Here is a tiny trained network, its code and every weight. The questions are about switching its units off for an input and a class, where a switched-off unit gives its printed mean instead of its output.

import numpy as np


def w(rows, s, z=0):
    codes = np.array(rows[::2]) - 128.0
    scale = np.full(codes.shape[1], s)
    scale[-1] = z or s
    return codes * scale


def f(y):
    return np.maximum(y, 0)


def log_softmax(a):
    a = a - a.max(-1, keepdims=True)
    return a - np.log(np.exp(a).sum(-1, keepdims=True))


def net(x, mask):
    res = np.array(x, float).reshape(1, 6) / 4 @ E
    y = f(res @ A[0][:, :-1].T + A[0][:, -1])
    res = res + np.where(mask, y, B[0][:, -1]) @ B[0][:, :-1]
    return log_softmax(res[-1] @ U[:, :-1].T + U[:, -1])


A, B = {}, {}
E = w([
[241,130,188,104,169],'x0',
[76,158,180,116,133],'x1',
[123,112,192,61,92],'x2',
[175,254,149,215,143],'x3',
[96,83,177,199,199],'x4',
[82,175,44,43,161],'x5',
],0.0095)
A[0] = w([
[80,152,163,212,117,153],'neuron 0',
[45,39,160,172,98,110],'neuron 1',
[179,167,158,189,115,113],'neuron 2',
[142,181,86,129,127,135],'neuron 3',
[80,160,104,74,120,139],'neuron 4',
[126,190,146,123,116,2],'neuron 5',
[163,101,180,161,160,207],'neuron 6',
[55,80,63,76,78,151],'neuron 7',
[128,52,199,101,178,207],'neuron 8',
[157,155,185,128,77,202],'neuron 9',
[242,141,137,115,120,136],'neuron 10',
[144,95,201,58,108,89],'neuron 11',
[77,54,64,103,105,113],'neuron 12',
[171,152,233,116,130,192],'neuron 13',
[150,143,142,73,170,121],'neuron 14',
[159,167,116,102,114,110],'neuron 15',
[51,77,134,182,111,39],'neuron 16',
[170,182,110,109,154,147],'neuron 17',
[90,122,140,200,169,117],'neuron 18',
[85,214,91,144,120,186],'neuron 19',
[126,70,151,150,41,201],'neuron 20',
[158,112,143,150,209,119],'neuron 21',
[137,166,136,193,133,16],'neuron 22',
[245,104,140,179,142,16],'neuron 23',
[72,106,131,177,186,93],'neuron 24',
[88,178,107,247,137,74],'neuron 25',
[68,201,93,143,177,189],'neuron 26',
[161,166,164,233,158,100],'neuron 27',
],0.014,0.0053)
B[0] = w([
[96,171,116,83,92,208],'neuron 0',
[59,192,79,186,26,225],'neuron 1',
[82,84,179,95,102,200],'neuron 2',
[180,193,127,105,103,176],'neuron 3',
[189,159,118,46,183,197],'neuron 4',
[236,166,88,150,106,148],'neuron 5',
[120,57,203,119,128,215],'neuron 6',
[84,107,41,66,202,248],'neuron 7',
[49,69,149,129,83,231],'neuron 8',
[168,125,148,94,71,190],'neuron 9',
[119,94,113,189,57,206],'neuron 10',
[124,148,82,50,56,193],'neuron 11',
[14,89,75,179,203,221],'neuron 12',
[107,83,153,71,78,224],'neuron 13',
[127,117,83,98,147,163],'neuron 14',
[191,126,140,118,70,161],'neuron 15',
[71,166,66,168,63,191],'neuron 16',
[184,142,80,108,100,178],'neuron 17',
[87,146,187,132,111,195],'neuron 18',
[217,176,138,70,121,214],'neuron 19',
[131,125,77,224,98,201],'neuron 20',
[143,66,162,163,182,184],'neuron 21',
[120,144,163,75,110,171],'neuron 22',
[187,60,178,165,114,202],'neuron 23',
[90,139,157,160,47,190],'neuron 24',
[150,160,181,29,111,218],'neuron 25',
[250,132,56,128,127,217],'neuron 26',
[85,71,255,72,157,230],'neuron 27',
],0.0091,0.014)
U = w([
[202,209,119,121,150,69],'0',
[151,168,138,132,32,158],'1',
[120,197,147,170,188,9],'2',
[153,201,175,30,180,154],'3',
[158,64,178,181,191,110],'4',
[111,119,128,78,143,126],'5',
[51,176,150,170,144,67],'6',
[118,140,6,134,120,190],'7',
],0.013,0.011)

Each question gives the input, the list of numbers given to net, and the class t.
The units are the neurons (one row each of A and B). Each row of codes is followed by its name. A weight is (code - 128) times the scale printed after its matrix; where a second scale follows, it is the last column's (A, B and U).
mask holds one flag per neuron, in row order. A switched-off neuron (its flag False) gives its mean, the last column of its row in B, instead of its output. The means were averaged over made-up inputs and are rounded, as every weight is.
A unit's drop is (log p(t) with every unit on - log p(t) with that unit switched off) / (log p(t) with every unit on - log p(t) with every unit switched off).
The circuit of an input: a set's keep is (log p(t) with only the set's units on - log p(t) with every unit switched off) / (log p(t) with every unit on - log p(t) with every unit switched off). Starting from the 12 units with the biggest drops (on a tie, the unit counted first), units are removed one at a time, each time the one whose removal leaves the highest keep (on an exact tie, the one counted first), for as long as the keep stays at least 0.8.
circuit, biggest first: the units of the circuit, biggest drop first
unit that matters most: the unit with the biggest drop
top k neurons: the k neurons with the biggest drops, biggest first
drop when u is switched off: that unit's drop, to one decimal
input [-2,-4,-8,6,-2,-8], class 3: circuit, biggest first : neuron 27; neuron 25
input [1,0,2,2,8,0], class 4: unit that matters most : neuron 21
input [-2,-3,-6,7,-5,2], class 3: top 2 neurons : neuron 25; neuron 27
input [-1,-5,-6,2,2,-7], class 4: top 2 neurons : neuron 27; neuron 23
input [7,5,-6,-4,0,6], class 7: top 3 neurons : neuron 27; neuron 25; neuron 19
input [-3,4,-6,-3,3,-8], class 6: top 2 neurons : neuron 26; neuron 19
input [2,5,3,7,2,8], class 0: top 2 neurons : neuron 26; neuron 5
input [-8,2,3,-5,6,-6], class 6: top 2 neurons : neuron 26; neuron 18
input [5,-4,-1,-1,-2,6], class 7: top 2 neurons : neuron 27; neuron 25
input [4,6,2,8,2,-4], class 3: top 3 neurons : neuron 27; neuron 1; neuron 25
input [3,4,-8,-8,-1,-4], class 6: drop when neuron 26 is switched off : 0.5
input [8,6,6,-1,-3,4], class 1: drop when neuron 7 is switched off : 0.2
input [7,-4,-7,2,2,4], class 4: drop when neuron 0 is switched off : 0.0
input [1,-5,-7,-3,8,3], class 4: circuit, biggest first : neuron 21
